Below are the code and all the weights of a small trained network. Each question names an input and a class and asks about switching units off, where a switched-off unit gives its printed mean instead of its output.

import numpy as np


def w(rows, s, z=0):
    codes = np.array(rows[::2]) - 128.0
    scale = np.full(codes.shape[1], s)
    scale[-1] = z or s
    return codes * scale


def norm(h):
    return h / np.sqrt((h * h).mean(-1, keepdims=True) + 1e-5)


def f(y):
    return np.maximum(y, 0)


def log_softmax(a):
    a = a - a.max(-1, keepdims=True)
    return a - np.log(np.exp(a).sum(-1, keepdims=True))


def net(x, mask):
    res = np.array(x, float).reshape(1, 7) / 4 @ E
    u = 0
    for l in range(3):
        y = f(norm(res) @ A[l][:, :-1].T + A[l][:, -1])
        res = res + np.where(mask[u : u + 5], y, B[l][:, -1]) @ B[l][:, :-1]
        u += 5
    return log_softmax(norm(res)[-1] @ U[:, :-1].T + U[:, -1])


A, B = {}, {}
E = w([
[201,84,2,89],'x0',
[102,104,205,22],'x1',
[125,201,58,171],'x2',
[193,87,196,51],'x3',
[49,212,65,149],'x4',
[90,88,88,112],'x5',
[177,82,103,184],'x6',
],0.0062)
A[0] = w([
[100,75,90,142,117],'L0N1',
[156,54,230,1,156],'L0N2',
[85,119,107,166,10],'L0N3',
[88,213,92,208,53],'L0N4',
[218,69,46,155,125],'L0N5',
],0.0093,0.0012)
B[0] = w([
[177,112,202,192,151],'L0N1',
[127,181,184,112,254],'L0N2',
[167,172,147,152,146],'L0N3',
[113,192,143,163,192],'L0N4',
[115,7,41,128,201],'L0N5',
],0.013,0.0083)
A[1] = w([
[150,172,96,69,218],'L1N1',
[104,130,167,73,158],'L1N2',
[163,87,142,138,214],'L1N3',
[89,180,81,223,2],'L1N4',
[148,121,247,16,70],'L1N5',
],0.013,0.00071)
B[1] = w([
[142,114,162,213,152],'L1N1',
[174,116,178,104,180],'L1N2',
[163,153,43,109,157],'L1N3',
[116,192,180,98,195],'L1N4',
[68,44,254,124,251],'L1N5',
],0.015,0.011)
A[2] = w([
[130,196,146,56,2],'L2N1',
[126,112,179,96,122],'L2N2',
[84,254,121,147,112],'L2N3',
[182,105,78,135,110],'L2N4',
[201,125,100,93,137],'L2N5',
],0.015,0.00096)
B[2] = w([
[116,92,97,179,182],'L2N1',
[190,136,161,82,230],'L2N2',
[195,251,93,167,254],'L2N3',
[50,84,88,78,188],'L2N4',
[94,82,69,155,167],'L2N5',
],0.018,0.0079)
U = w([
[110,228,127,158,254],'0',
[65,84,78,112,60],'1',
[91,96,253,89,59],'2',
],0.018,0.00049)

Each question gives the input, the list of numbers given to net, and the class t.
The units are the neurons (one row each of A and B). Each row of codes is followed by its name. A weight is (code - 128) times the scale printed after its matrix; where a second scale follows, it is the last column's (A, B and U).
mask holds one flag per neuron, layer by layer. A switched-off neuron (its flag False) gives its mean, the last column of its row in B, instead of its output. The means were averaged over made-up inputs and are rounded, as every weight is.
A unit's drop is (log p(t) with every unit on - log p(t) with that unit switched off) / (log p(t) with every unit on - log p(t) with every unit switched off).
The circuit of an input: a set's keep is (log p(t) with only the set's units on - log p(t) with every unit switched off) / (log p(t) with every unit on - log p(t) with every unit switched off). Starting from the 12 units with the biggest drops (on a tie, the unit counted first), units are removed one at a time, each time the one whose removal leaves the highest keep (on an exact tie, the one counted first), for as long as the keep stays at least 0.8.
units of the circuit, in order: the units of the circuit, biggest drop first
k most important neurons: the k neurons with the biggest drops, biggest first
k most important neurons of layer l: the k neurons of layer l with the biggest drops, biggest first
drop when u is switched off: that unit's drop, to one decimal
input [5,8,2,-2,8,-1,5], class 0: units of the circuit, in order	(L1N5)
input [-3,5,3,-1,6,-5,-8], class 0: units of the circuit, in order	(L1N5; L0N2)
input [5,2,-7,-2,3,-7,3], class 1: units of the circuit, in order	(L0N5; L1N5)
input [8,-6,7,6,5,1,-4], class 1: 2 most important neurons of layer 0	(L0N5; L0N2)
input [-4,-2,-3,-4,-4,0,2], class 0: 3 most important neurons	(L1N5; L0N2; L0N5)
input [0,0,4,-2,-8,3,-2], class 1: 2 most important neurons	(L0N5; L1N5)
input [4,6,2,-5,2,8,-4], class 0: 3 most important neurons	(L1N5; L0N2; L0N5)
input [8,5,1,0,7,-4,-1], class 1: 2 most important neurons of layer 1	(L1N5; L1N4)
input [0,-7,2,1,-4,3,-2], class 1: drop when L0N5 is switched off	0.8
input [6,8,2,0,8,-8,0], class 0: drop when L1N5 is switched off	3.5
input [-2,-1,-5,0,6,-3,8], class 0: drop when L1N5 is switched off	0.1
